Here is a tiny trained network, its code and every weight. The questions are about switching its units off for an input and a class, where a switched-off unit gives its printed mean instead of its output.

import numpy as np


def w(rows, s, z=0):
    codes = np.array(rows[::2]) - 128.0
    scale = np.full(codes.shape[1], s)
    scale[-1] = z or s
    return codes * scale


def norm(h):
    return h / np.sqrt((h * h).mean(-1, keepdims=True) + 1e-5)


def f(y):
    return np.maximum(y, 0)


def log_softmax(a):
    a = a - a.max(-1, keepdims=True)
    return a - np.log(np.exp(a).sum(-1, keepdims=True))


def net(x, mask):
    res = np.array(x, float).reshape(1, 8) / 4 @ E
    u = 0
    for l in range(3):
        y = f(norm(res) @ A[l][:, :-1].T + A[l][:, -1])
        res = res + np.where(mask[u : u + 4], y, B[l][:, -1]) @ B[l][:, :-1]
        u += 4
    return log_softmax(norm(res)[-1] @ U[:, :-1].T + U[:, -1])


A, B = {}, {}
E = w([
[76,144,46,173,42,63,75],'x0',
[118,125,127,120,122,132,135],'x1',
[140,103,77,104,88,233,50],'x2',
[133,129,126,141,133,124,116],'x3',
[204,95,2,127,143,100,185],'x4',
[119,130,130,123,121,127,128],'x5',
[184,235,163,154,65,155,174],'x6',
[155,183,105,3,148,111,100],'x7',
],0.0079)
A[0] = w([
[158,167,122,132,98,179,106,151],'L0N1',
[117,82,116,150,119,159,174,229],'L0N2',
[113,5,98,96,164,117,47,65],'L0N3',
[150,202,134,149,104,151,165,2],'L0N4',
],0.011,0.0075)
B[0] = w([
[128,161,86,190,153,248,123,194],'L0N1',
[182,75,180,173,124,135,83,254],'L0N2',
[84,150,99,144,125,198,188,228],'L0N3',
[109,211,114,165,105,126,193,148],'L0N4',
],0.012,0.007)
A[1] = w([
[148,192,115,98,115,141,147,2],'L1N1',
[84,148,47,158,11,83,73,189],'L1N2',
[128,195,77,3,148,140,108,90],'L1N3',
[185,157,124,169,98,137,132,95],'L1N4',
],0.013,0.0044)
B[1] = w([
[140,104,130,192,121,115,190,155],'L1N1',
[175,120,193,108,194,169,147,255],'L1N2',
[125,23,185,246,85,135,122,200],'L1N3',
[104,99,85,136,89,124,178,213],'L1N4',
],0.013,0.0069)
A[2] = w([
[62,179,175,132,106,139,78,95],'L2N1',
[90,135,151,143,158,8,176,141],'L2N2',
[62,65,110,102,192,124,113,109],'L2N3',
[188,106,128,120,127,183,139,253],'L2N4',
],0.015,0.0026)
B[2] = w([
[136,117,61,61,59,19,116,159],'L2N1',
[73,92,67,59,138,219,70,178],'L2N2',
[170,250,119,174,76,114,208,176],'L2N3',
[103,151,131,59,155,40,100,250],'L2N4',
],0.014,0.012)
U = w([
[92,240,102,185,102,184,252,98],'0',
[66,96,75,71,185,254,81,175],'1',
[110,19,190,247,121,95,108,32],'2',
[187,184,221,63,246,88,125,46],'3',
[125,117,87,80,101,7,126,255],'4',
],0.011,0.0036)

Each question gives the input, the list of numbers given to net, and the class t.
The units are the neurons (one row each of A and B). Each row of codes is followed by its name. A weight is (code - 128) times the scale printed after its matrix; where a second scale follows, it is the last column's (A, B and U).
mask holds one flag per neuron, layer by layer. A switched-off neuron (its flag False) gives its mean, the last column of its row in B, instead of its output. The means were averaged over made-up inputs and are rounded, as every weight is.
A unit's drop is (log p(t) with every unit on - log p(t) with that unit switched off) / (log p(t) with every unit on - log p(t) with every unit switched off).
The circuit of an input: a set's keep is (log p(t) with only the set's units on - log p(t) with every unit switched off) / (log p(t) with every unit on - log p(t) with every unit switched off). Starting from all 12 units, units are removed one at a time, each time the one whose removal leaves the highest keep (on an exact tie, the one counted first), for as long as the keep stays at least 0.8.
circuit, biggest first: the units of the circuit, biggest drop first
k most important neurons: the k neurons with the biggest drops, biggest first
top k neurons in layer l: the k neurons of layer l with the biggest drops, biggest first
input [-3,-3,-1,-4,4,-6,-7,-3], class 0: circuit, biggest first : [L2N3]
input [-3,0,3,1,-7,-7,-5,-6], class 4: 3 most important neurons : [L2N1 L1N3 L1N2]
input [7,5,-8,5,5,4,-8,8], class 0: circuit, biggest first : [L2N3 L2N4]
input [-5,-4,0,-7,-8,5,4,7], class 4: top 2 neurons in layer 1 : [L1N2 L1N4]
input [-1,8,-6,-1,2,0,-1,-5], class 1: 2 most important neurons : [L2N2 L1N3]
input [-4,-6,3,7,1,1,-2,0], class 3: 4 most important neurons : [L2N4 L2N2 L1N3 L1N4]
input [-7,-4,-1,3,-8,-2,-4,2], class 4: circuit, biggest first : [L2N1 L1N2]
input [1,-7,3,-7,-3,0,-3,-2], class 0: 3 most important neurons : [L0N3 L2N2 L2N3]
input [8,4,-4,6,4,-1,0,-6], class 3: circuit, biggest first : [L1N2 L1N3]
input [5,-8,5,-7,-3,0,-4,8], class 2: 2 most important neurons : [L1N3 L2N2]
input [4,-2,-6,-2,-8,-8,2,3], class 4: 2 most important neurons : [L2N1 L1N4]
input [-6,-4,-7,-3,-6,0,-3,0], class 1: circuit, biggest first : [L2N2 L1N2 L0N1]
input [-1,-8,-8,-3,-5,1,-3,-6], class 1: circuit, biggest first : [L2N2 L1N3]
input [-1,-6,0,-8,5,1,3,-2], class 4: circuit, biggest first : [L2N4]
input [-4,4,5,-1,-2,2,-5,-1], class 0: circuit, biggest first : [L2N3 L2N2]
input [-1,8,5,-7,-1,-6,-3,-6], class 2: 4 most important neurons : [L0N2 L2N2 L1N2 L0N1]
input [6,3,0,7,2,6,1,5], class 3: 2 most important neurons : [L1N2 L2N4]
input [7,2,6,-1,-5,-4,2,7], class 2: top 2 neurons in layer 1 : [L1N3 L1N1]
input [8,-2,7,-3,-7,2,-4,8], class 2: 3 most important neurons : [L1N3 L2N2 L0N2]
input [8,-3,3,7,-1,2,0,4], class 3: circuit, biggest first : [L1N2]
input [8,4,-1,7,-6,-2,7,-1], class 3: 2 most important neurons : [L1N2 L0N3]
input [6,-8,6,6,6,1,-6,0], class 0: 2 most important neurons : [L0N3 L2N3]
input [-1,-5,-5,-2,5,1,-6,-1], class 0: 2 most important neurons : [L2N3 L1N2]
input [8,-1,2,3,8,3,2,6], class 3: 3 most important neurons : [L1N2 L2N4 L2N1]
input [-1,-1,6,4,-2,-5,6,4], class 0: top 3 neurons in layer 0 : [L0N1 L0N2 L0N4]
input [-1,-8,-3,-5,-8,8,5,4], class 4: top 2 neurons in layer 2 : [L2N1 L2N3]
